Below are the code and all the weights of a small trained network. Each question names an input and a class and asks about switching units off, where a switched-off unit gives its printed mean instead of its output.

import numpy as np


def w(rows, s, z=0):
    codes = np.array(rows[::2]) - 128.0
    scale = np.full(codes.shape[1], s)
    scale[-1] = z or s
    return codes * scale


def norm(h):
    return h / np.sqrt((h * h).mean(-1, keepdims=True) + 1e-5)


def f(y):
    return y / 2 * (1 + np.tanh(0.7978845608 * (y + 0.044715 * y**3)))


def log_softmax(a):
    a = a - a.max(-1, keepdims=True)
    return a - np.log(np.exp(a).sum(-1, keepdims=True))


def net(x, mask):
    res = np.array(x, float).reshape(1, 4) / 4 @ E
    u = 0
    for l in range(2):
        y = f(norm(res) @ A[l][:, :-1].T + A[l][:, -1])
        res = res + np.where(mask[u : u + 14], y, B[l][:, -1]) @ B[l][:, :-1]
        u += 14
    return log_softmax(norm(res)[-1] @ U[:, :-1].T + U[:, -1])


A, B = {}, {}
E = w([
[85,161,162,202,96,148,87],'x0',
[157,104,231,119,137,143,131],'x1',
[142,103,130,132,122,254,154],'x2',
[150,133,120,141,122,135,132],'x3',
],0.0097)
A[0] = w([
[98,148,152,236,143,111,102,62],'L0N0',
[184,118,63,23,121,114,166,90],'L0N1',
[63,148,116,218,83,151,129,19],'L0N2',
[171,120,245,148,119,120,126,88],'L0N3',
[202,158,95,175,129,130,141,54],'L0N4',
[141,157,89,184,129,13,114,154],'L0N5',
[90,132,68,123,138,248,120,57],'L0N6',
[84,101,135,89,135,132,101,91],'L0N7',
[88,133,39,127,104,125,119,1],'L0N8',
[51,104,113,84,120,131,131,167],'L0N9',
[107,143,47,146,103,130,131,88],'L0N10',
[69,142,36,161,123,137,111,58],'L0N11',
[70,161,159,192,97,148,133,45],'L0N12',
[80,118,44,169,146,126,134,60],'L0N13',
],0.012,0.002)
B[0] = w([
[110,109,57,106,156,164,74,223],'L0N0',
[114,102,77,167,166,203,5,222],'L0N1',
[140,65,96,128,158,174,51,236],'L0N2',
[221,240,200,152,148,85,185,233],'L0N3',
[154,152,228,87,158,158,111,140],'L0N4',
[10,93,152,102,44,168,180,254],'L0N5',
[2,104,143,97,39,98,197,253],'L0N6',
[152,159,138,132,152,167,160,127],'L0N7',
[207,179,164,138,153,96,147,189],'L0N8',
[190,146,168,142,119,182,118,143],'L0N9',
[179,153,192,140,175,97,166,195],'L0N10',
[211,189,197,132,157,96,154,220],'L0N11',
[126,103,53,128,165,163,73,215],'L0N12',
[196,174,179,138,146,107,140,194],'L0N13',
],0.016,0.0079)
A[1] = w([
[72,165,133,74,107,30,100,147],'L1N0',
[99,106,55,132,166,174,19,86],'L1N1',
[139,65,78,142,225,118,33,78],'L1N2',
[67,72,46,110,127,157,129,100],'L1N3',
[46,68,96,114,11,73,193,129],'L1N4',
[182,164,109,187,157,68,134,116],'L1N5',
[36,78,130,106,9,123,211,114],'L1N6',
[158,68,64,107,206,133,50,62],'L1N7',
[58,72,47,75,122,115,120,139],'L1N8',
[178,151,155,104,109,112,160,123],'L1N9',
[61,90,102,142,141,159,42,34],'L1N10',
[176,204,121,132,165,117,174,155],'L1N11',
[198,190,143,133,170,141,115,63],'L1N12',
[246,164,93,143,147,57,199,2],'L1N13',
],0.011,0.0025)
B[1] = w([
[164,96,101,139,120,205,170,151],'L1N0',
[91,55,92,68,243,110,139,254],'L1N1',
[85,119,56,90,190,188,133,218],'L1N2',
[179,193,188,165,150,74,142,216],'L1N3',
[131,99,115,149,46,148,217,224],'L1N4',
[112,140,228,122,105,126,145,174],'L1N5',
[107,91,24,108,5,144,164,253],'L1N6',
[79,141,96,121,186,207,147,208],'L1N7',
[173,182,214,150,117,120,90,210],'L1N8',
[116,158,88,182,136,112,37,184],'L1N9',
[165,154,124,126,203,122,87,228],'L1N10',
[199,60,170,143,114,78,48,213],'L1N11',
[113,171,148,139,90,33,158,217],'L1N12',
[143,166,212,165,129,81,65,197],'L1N13',
],0.019,0.0091)
U = w([
[161,164,231,171,137,51,83,52],'0',
[91,106,98,102,249,156,105,254],'1',
[98,92,98,133,43,145,182,93],'2',
],0.014,0.00086)

Each question gives the input, the list of numbers given to net, and the class t.
The units are the neurons (one row each of A and B). Each row of codes is followed by its name. A weight is (code - 128) times the scale printed after its matrix; where a second scale follows, it is the last column's (A, B and U).
mask holds one flag per neuron, layer by layer. A switched-off neuron (its flag False) gives its mean, the last column of its row in B, instead of its output. The means were averaged over made-up inputs and are rounded, as every weight is.
A unit's drop is (log p(t) with every unit on - log p(t) with that unit switched off) / (log p(t) with every unit on - log p(t) with every unit switched off).
The circuit of an input: a set's keep is (log p(t) with only the set's units on - log p(t) with every unit switched off) / (log p(t) with every unit on - log p(t) with every unit switched off). Starting from the 12 units with the biggest drops (on a tie, the unit counted first), units are removed one at a time, each time the one whose removal leaves the highest keep (on an exact tie, the one counted first), for as long as the keep stays at least 0.8.
circuit, biggest first: the units of the circuit, biggest drop first
top k neurons: the k neurons with the biggest drops, biggest first
top k neurons in layer l: the k neurons of layer l with the biggest drops, biggest first
drop of u: that unit's drop, to one decimal
input [2,-1,5,6], class 2: circuit, biggest first : L0N6
input [5,5,-6,-5], class 2: top 3 neurons : L0N1, L0N2, L0N11
input [7,-7,7,1], class 0: top 3 neurons in layer 1 : L1N6, L1N1, L1N4
input [8,7,3,-5], class 1: top 2 neurons in layer 0 : L0N12, L0N0
input [5,-6,7,-5], class 2: top 2 neurons in layer 0 : L0N6, L0N3
input [-4,4,4,1], class 0: top 2 neurons in layer 0 : L0N2, L0N12
input [8,7,1,4], class 1: top 3 neurons : L0N12, L0N0, L0N11
input [6,1,7,8], class 2: top 2 neurons in layer 1 : L1N6, L1N4
input [-4,4,-5,-1], class 2: top 4 neurons in layer 0 : L0N2, L0N0, L0N12, L0N5
input [-1,-5,-6,5], class 2: top 2 neurons in layer 0 : L0N5, L0N3
input [2,-7,7,-8], class 0: top 2 neurons : L0N11, L0N5
input [2,-2,-6,6], class 2: drop of L0N5 : 1.0
input [-3,-2,7,-4], class 2: drop of L0N6 : 1.7
input [1,-3,-6,5], class 2: circuit, biggest first : L0N5
input [-3,-7,6,-8], class 0: drop of L0N5 : 0.2
input [7,-3,2,-4], class 1: drop of L1N3 : 0.0
